In the rows, zero is written as 100.
Each row of numbers belongs to one of the nodes below and depends on some of the facts about them. Some rows are named. Which node is each other row?

Named rows:
118 90 106 132 99 87 89 90 86 104 109 101 143 91 103 108 110 54 69 95
 108 110 99 107 120 109 101: distil
101 97 113 126 108 100 100 100 96 120 122 101 127 70 74 126 115 96 99 93
 89 127 67 94 104 98 108: sosko
101 94 112 127 109 100 101 100 96 120 124 102 124 69 76 128 119 97 100
 95 87 128 65 92 104 98 109: podruk
108 88 90 102 116 99 106 115 82 117 102 98 89 81 82 94 94 122 93 130 91
 117 53 68 67 97 110: stogrun
114 78 93 104 95 105 84 73 80 105 123 105 98 71 102 85 104 110 94 101
 107 86 100 102 132 94 110: fidol
97 91 115 137 99 105 96 101 98 125 105 93 113 98 106 103 126 85 111 74
 109 106 95 96 81 108 112: dragrar
109 84 106 134 95 110 91 82 85 117 118 101 114 83 114 77 86 128 130 86
 114 76 93 99 80 100 112: voniku
98 101 104 106 106 99 87 80 87 117 87 102 114 78 123 102 99 88 86 130 74
 97 97 91 130 88 94: liflo
109 83 82 82 105 98 94 108 80 109 86 93 70 100 94 74 112 90 64 124 109
 103 91 77 96 101 108: laklek
102 98 108 107 97 97 87 92 92 112 108 96 124 81 75 110 120 62 65 95 106
 116 99 98 129 100 103: gasker
113 92 103 119 102 105 94 81 84 110 132 108 131 61 83 95 71 137 116 98
 97 98 69 103 106 90 107: lapafli
99 94 106 121 103 103 99 101 106 117 110 96 112 100 89 109 117 93 99 67
 105 119 87 115 111 101 108: lupezas
116 70 76 115 114 97 107 114 89 108 90 96 65 125 130 75 106 116 103 94
 107 100 79 98 69 109 111: plifak
114 86 97 101 93 104 83 74 82 104 122 103 111 69 89 83 90 108 87 103 110
 89 98 104 133 91 106: grasko
99 97 102 105 106 101 89 80 91 118 88 101 99 82 127 102 107 91 90 127 75
 96 98 94 133 89 97: nuve
111 88 96 115 99 108 94 82 93 108 123 103 113 84 97 84 78 136 117 77 110
 93 86 119 113 91 108: nuro
105 92 85 94 110 100 104 116 91 112 85 92 85 113 92 75 86 116 89 100 111
 110 77 94 74 100 107: grapam
107 96 88 81 103 95 92 108 77 107 83 93 97 94 78 74 90 84 54 129 112 107
 89 77 92 100 103: saplel
109 84 81 80 103 98 95 111 87 108 90 89 61 104 85 74 110 97 59 122 113
 112 90 85 103 99 107: togrik

How the nodes are related:
begrol	σ	c; boklo	σ	a; braskunos	σ	c; brepu	σ	a; bribrudek	σ	c; briskedras	σ	d
dapi	σ	b; dekas	σ	a; detrafo	σ	d; distil	σ	a; dragrar	σ	a; drane	σ	b
drifo	σ	b; droki	σ	c; dronur	σ	c; drumen	σ	a; duplek	σ	a; fazuk	σ	d
fidol	σ	b; fiflar	σ	c; flagre	σ	b; flatrok	σ	c; flikir	σ	a; floklek	σ	c
fluplo	σ	a; flustik	σ	c; forol	σ	b; fuda	σ	a; fuzu	σ	c; gasker	σ	a
gaski	σ	a; giga	σ	c; gotron	σ	a; graklo	σ	c; grapam	σ	d; grasko	σ	b
grepostol	σ	a; groklan	σ	b; groplir	σ	a; grupa	σ	b; gruzak	σ	a; kagre	σ	d
kegrun	σ	d; klakiklo	σ	c; kledun	σ	d; klemusku	σ	d; klufo	σ	d; laklek	σ	d
lapafli	σ	b; lemi	σ	c; libok	σ	d; liflo	σ	c; ligru	σ	a; lilol	σ	b
lupezas	σ	a; merak	σ	d; mibim	σ	a; modin	σ	c; modro	σ	a; niso	σ	a
nogo	σ	d; nuro	σ	b; nuve	σ	c; patres	σ	d; pefegil	σ	d; pekles	σ	d
pimur	σ	b; pledrozar	σ	d; plenen	σ	d; plibram	σ	d; plifak	σ	d; plusadri	σ	d
podruk	σ	a; poro	σ	c; pudral	σ	b; pudrim	σ	a; radrik	σ	d; resen	σ	b
retesku	σ	d; rodos	σ	c; rogu	σ	b; rubru	σ	a; sabru	σ	b; sabrul	σ	a
saplel	σ	d; setros	σ	d; skagror	σ	c; skegrol	σ	c; skepin	σ	c; skipir	σ	c
skonik	σ	c; sose	σ	c; sosil	σ	a; sosko	σ	a; stadul	σ	d; stegrodur	σ	a
steril	σ	b; stodipil	σ	a; stogrun	σ	d; stozes	σ	d; stuklu	σ	c; surobru	σ	c
takle	σ	b; tepegra	σ	b; teso	σ	c; tobrel	σ	c; togrik	σ	d; tosus	σ	a
trenos	σ	b; trira	σ	d; troten	σ	c; trufek	σ	a; trufemim	σ	d; truga	σ	c
tuban	σ	a; tula	σ	b; tusal	σ	d; vastis	σ	b; vatom	σ	c; vepus	σ	a
vesi	σ	c; visko	σ	b; voniku	σ	b; vubron	σ	a; vuzok	σ	b; zenel	σ	b
zilum	σ	d; zodol	σ	b; zofu	σ	d; zumes	σ	d; zuska	σ	c; begrol	Ξ	e
boklo	Ξ	e; braskunos	Ξ	f; brepu	Ξ	e; bribrudek	Ξ	f; briskedras	Ξ	f; dapi	Ξ	f
dekas	Ξ	e; detrafo	Ξ	e; distil	Ξ	f; dragrar	Ξ	e; drane	Ξ	f; drifo	Ξ	e
droki	Ξ	e; dronur	Ξ	e; drumen	Ξ	e; duplek	Ξ	f; fazuk	Ξ	f; fidol	Ξ	f
fiflar	Ξ	e; flagre	Ξ	e; flatrok	Ξ	e; flikir	Ξ	f; floklek	Ξ	f; fluplo	Ξ	e
flustik	Ξ	f; forol	Ξ	e; fuda	Ξ	f; fuzu	Ξ	e; gasker	Ξ	f; gaski	Ξ	e
giga	Ξ	e; gotron	Ξ	e; graklo	Ξ	e; grapam	Ξ	e; grasko	Ξ	f; grepostol	Ξ	e
groklan	Ξ	f; groplir	Ξ	f; grupa	Ξ	e; gruzak	Ξ	e; kagre	Ξ	e; kegrun	Ξ	e
klakiklo	Ξ	e; kledun	Ξ	e; klemusku	Ξ	f; klufo	Ξ	f; laklek	Ξ	f; lapafli	Ξ	e
lemi	Ξ	f; libok	Ξ	f; liflo	Ξ	f; ligru	Ξ	e; lilol	Ξ	e; lupezas	Ξ	e
merak	Ξ	e; mibim	Ξ	e; modin	Ξ	e; modro	Ξ	f; niso	Ξ	e; nogo	Ξ	e
nuro	Ξ	e; nuve	Ξ	f; patres	Ξ	e; pefegil	Ξ	f; pekles	Ξ	e; pimur	Ξ	f
pledrozar	Ξ	f; plenen	Ξ	f; plibram	Ξ	f; plifak	Ξ	e; plusadri	Ξ	e; podruk	Ξ	e
poro	Ξ	e; pudral	Ξ	f; pudrim	Ξ	f; radrik	Ξ	e; resen	Ξ	e; retesku	Ξ	f
rodos	Ξ	e; rogu	Ξ	f; rubru	Ξ	f; sabru	Ξ	e; sabrul	Ξ	e; saplel	Ξ	f
setros	Ξ	e; skagror	Ξ	e; skegrol	Ξ	e; skepin	Ξ	f; skipir	Ξ	e; skonik	Ξ	e
sose	Ξ	f; sosil	Ξ	e; sosko	Ξ	e; stadul	Ξ	f; stegrodur	Ξ	f; steril	Ξ	e
stodipil	Ξ	f; stogrun	Ξ	e; stozes	Ξ	f; stuklu	Ξ	e; surobru	Ξ	e; takle	Ξ	e
tepegra	Ξ	f; teso	Ξ	e; tobrel	Ξ	f; togrik	Ξ	f; tosus	Ξ	f; trenos	Ξ	f
trira	Ξ	e; troten	Ξ	e; trufek	Ξ	e; trufemim	Ξ	f; truga	Ξ	e; tuban	Ξ	e
tula	Ξ	e; tusal	Ξ	f; vastis	Ξ	f; vatom	Ξ	e; vepus	Ξ	f; vesi	Ξ	e
visko	Ξ	f; voniku	Ξ	e; vubron	Ξ	e; vuzok	Ξ	e; zenel	Ξ	f; zilum	Ξ	e
zodol	Ξ	e; zofu	Ξ	e; zumes	Ξ	e; zuska	Ξ	f; begrol	τ	nuve; braskunos	τ	gaski
brepu	τ	takle; bribrudek	τ	zofu; briskedras	τ	radrik; dapi	τ	skagror; dekas	τ	nuro; detrafo	τ	distil
distil	τ	trira; dragrar	τ	voniku; drane	τ	dronur; dronur	τ	vuzok; drumen	τ	duplek; fiflar	τ	trufemim
flikir	τ	gotron; flustik	τ	boklo; fuda	τ	setros; gaski	τ	ligru; graklo	τ	rodos; grapam	τ	begrol
grepostol	τ	tosus; groklan	τ	bribrudek; groplir	τ	drifo; grupa	τ	merak; gruzak	τ	stadul; kegrun	τ	pudrim
kledun	τ	lemi; klemusku	τ	nogo; klufo	τ	stuklu; laklek	τ	zenel; libok	τ	stodipil; lilol	τ	modro
lupezas	τ	vubron; merak	τ	vatom; mibim	τ	detrafo; modin	τ	briskedras; modro	τ	fazuk; nogo	τ	brepu
nuro	τ	tusal; nuve	τ	truga; patres	τ	grepostol; pekles	τ	grasko; pimur	τ	visko; pledrozar	τ	floklek
plenen	τ	pudral; plibram	τ	pekles; plifak	τ	modin; plusadri	τ	tula; podruk	τ	sosko; poro	τ	tobrel
pudral	τ	vepus; pudrim	τ	patres; radrik	τ	klemusku; resen	τ	skonik; retesku	τ	groklan; rogu	τ	fuzu
sabru	τ	klakiklo; skegrol	τ	gasker; skipir	τ	zilum; skonik	τ	klufo; sosil	τ	fiflar; sosko	τ	tepegra
stegrodur	τ	trufek; stodipil	τ	graklo; stogrun	τ	stozes; stozes	τ	podruk; stuklu	τ	gruzak; surobru	τ	sabrul
takle	τ	mibim; tepegra	τ	lapafli; teso	τ	liflo; tobrel	τ	pledrozar; togrik	τ	libok; tosus	τ	stogrun
trenos	τ	vesi; trira	τ	rogu; trufek	τ	steril; trufemim	τ	tuban; tuban	τ	trenos; tula	τ	dapi
tusal	τ	fluplo; vastis	τ	plibram; vesi	τ	fuda; voniku	τ	plusadri; vubron	τ	drumen; zenel	τ	zodol
zilum	τ	saplel; zumes	τ	skegrol; zuska	τ	forol

Rows to name:
No name comes twice in this set of rows, the named rows included.
131 73 91 147 103 96 97 78 85 99 125 110 127 97 136 82 73 127 125 74 109
 83 86 128 101 104 107 -> takle
105 113 110 133 113 93 96 86 91 114 85 105 162 92 127 100 53 104 108 109
 78 99 80 112 100 92 87 -> fuzu
117 91 106 150 106 89 100 97 96 106 110 101 148 106 113 108 95 80 99 68
 107 112 86 124 98 111 101 -> mibim
124 76 79 125 114 89 107 113 84 103 88 98 94 125 130 73 85 109 97 97 111
 100 77 102 64 112 105 -> nogo
118 98 90 116 111 87 102 114 81 103 83 97 135 112 98 72 53 102 82 105
 114 106 74 100 63 107 97 -> trira
106 81 107 114 104 100 92 92 87 118 127 102 96 57 83 129 153 75 78 118
 84 123 80 75 127 99 113 -> tosus
118 82 101 152 107 91 102 97 98 107 112 102 131 111 125 108 109 83 105
 65 105 110 87 124 99 111 105 -> brepu
108 80 95 140 116 100 102 86 98 117 92 106 94 108 170 102 105 117 132 97
 71 91 86 113 105 97 101 -> modin
117 77 97 107 98 105 86 73 76 108 135 108 100 50 92 98 108 115 95 121 94
 94 84 85 129 90 112 -> tepegra
105 81 105 113 102 100 92 92 89 117 123 101 92 66 89 124 153 73 79 110
 89 121 85 82 128 100 113 -> pudrim

The same nodes again, as new rows of numbers:
Some nodes and their rows:
58 136 83 117 112 105 98 85 77 86 82 120 115 98 74 118 46 81 52 74 80 42
 86 75 67 115 115 95 85 142: groklan
94 112 148 113 85 95 77 94 108 109 83 105 116 105 76 92 126 87 129 95
 100 145 100 99 135 142 92 123 72 86: pledrozar
64 130 73 122 114 97 102 95 88 77 77 108 118 102 61 124 53 93 68 67 72
 49 78 55 59 119 125 91 96 150: rogu
115 98 57 61 99 132 111 114 139 91 122 108 80 79 106 109 81 127 49 109
 96 90 138 106 63 45 112 65 130 101: teso
60 98 104 129 104 81 101 156 63 96 95 135 118 127 93 121 68 71 67 69 68
 77 67 87 54 106 100 104 69 99: lilol
70 130 76 113 103 103 110 99 60 86 100 118 130 112 97 112 55 83 44 53 87
 47 85 81 59 97 115 86 81 132: voniku
105 69 87 75 98 109 103 169 142 97 117 123 66 94 101 117 93 112 66 127
 79 120 122 116 60 53 99 83 114 64: surobru
115 116 118 107 117 71 110 83 98 96 89 90 90 102 141 67 140 95 139 97
 136 108 83 120 128 73 91 100 112 108: podruk
103 114 131 114 110 69 93 61 86 95 90 63 94 97 96 83 121 98 137 108 130
 106 93 120 150 136 103 117 82 115: libok
116 111 115 109 113 70 111 84 96 97 92 85 91 103 139 67 137 97 138 97
 136 107 86 120 130 79 93 102 111 105: sosko
116 103 128 99 108 68 101 54 83 84 95 53 92 96 80 80 113 85 123 108 142
 100 89 109 154 143 113 116 62 87: trufemim
105 142 117 100 85 116 85 39 107 102 86 88 129 91 82 86 115 102 112 76
 117 115 116 90 139 133 107 105 89 124: laklek
108 127 114 93 85 133 86 30 102 112 95 90 134 94 85 95 119 106 126 86
 107 112 105 80 132 140 96 106 96 124: pefegil
119 84 54 53 99 145 112 106 134 99 129 109 83 82 108 118 83 132 60 117
 88 86 128 97 58 51 103 67 135 101: flatrok
107 91 64 55 107 148 101 92 151 99 111 110 69 66 85 123 70 128 64 140 82
 81 129 93 67 69 102 76 136 108: skepin
116 86 107 104 111 93 100 60 94 111 90 74 84 92 108 87 117 102 152 133
 117 95 88 100 140 118 89 119 117 98: vepus
127 79 97 103 102 90 111 76 79 111 109 73 98 108 131 82 127 105 147 110
 123 101 86 105 131 99 89 110 117 91: ligru
65 81 101 120 103 97 103 145 56 105 106 136 123 130 96 134 71 74 81 80
 58 74 54 76 48 113 87 104 77 100: forol
108 54 83 67 98 125 105 161 135 105 125 124 71 95 104 126 95 116 77 136
 71 117 112 105 55 61 88 84 120 65: klakiklo

Which node is each row?
No name comes twice in this set of rows, the named rows included.
72 93 94 113 134 59 116 99 51 67 93 82 79 102 70 115 43 63 64 107 105 25
 57 91 82 125 121 107 56 103 -> trenos

Now the same nodes, written a new way:
Some nodes and their rows:
114 111 103 128 94 128 78 128 126 79 43 77 126 102: groklan
99 115 118 110 74 114 71 92 121 91 64 92 80 108: fuzu
92 69 89 122 64 116 85 101 100 75 38 67 95 108: zumes
90 78 91 121 66 120 74 99 112 66 46 77 92 95: kagre
107 76 115 120 73 102 44 116 119 83 65 70 101 115: mibim
104 115 117 112 75 117 73 100 106 97 66 86 81 110: troten
103 84 99 124 80 112 35 128 109 85 70 62 92 122: lupezas
100 115 118 113 72 110 74 93 124 97 64 89 74 108: rodos
107 85 111 124 76 101 37 120 119 81 66 72 99 112: gruzak
107 78 82 121 69 118 99 124 112 65 53 64 94 97: togrik
113 116 122 118 86 112 89 107 120 83 76 102 100 101: liflo
99 84 100 124 81 106 35 123 124 82 70 69 93 121: drumen
108 77 115 121 71 102 44 114 120 84 64 70 101 116: brepu
95 76 87 120 65 128 75 106 98 68 44 67 90 98: plifak
92 79 90 119 64 122 72 99 110 69 47 72 89 95: radrik
100 121 112 112 72 109 70 101 99 92 66 88 85 108: vesi
123 79 107 120 82 96 64 128 129 77 75 75 109 114: distil
131 76 110 121 73 103 65 141 126 84 75 61 96 106: stegrodur
114 102 113 122 76 141 66 119 110 97 28 62 112 105: sabru

Which node is each row?
No name comes twice in this set of rows, the named rows included.
117 70 120 123 72 112 46 119 107 89 63 62 101 117 -> dragrar
114 77 114 120 62 104 43 120 126 88 65 66 90 105 -> trufek
91 72 84 113 67 120 76 90 111 66 45 74 98 115 -> pekles
126 116 121 105 77 114 89 104 124 79 76 99 92 97 -> floklek
118 111 121 106 68 127 69 103 90 93 67 83 87 102 -> poro
118 86 106 123 81 90 62 131 124 72 74 79 114 109 -> fuda
93 79 95 122 68 132 69 104 119 63 49 72 82 89 -> merak
110 83 106 123 69 97 40 121 97 83 65 66 106 115 -> sosil
102 87 81 123 75 107 91 116 115 57 58 78 103 91 -> trufemim
115 80 95 114 72 122 93 111 116 52 58 82 102 83 -> pledrozar
101 76 86 127 84 129 91 122 102 60 56 78 104 97 -> retesku
128 114 118 105 77 117 88 109 111 84 78 94 95 99 -> tobrel
129 112 110 101 79 122 91 113 101 86 79 86 95 110 -> zuska
94 82 82 133 79 108 100 121 120 64 56 78 98 97 -> tusal

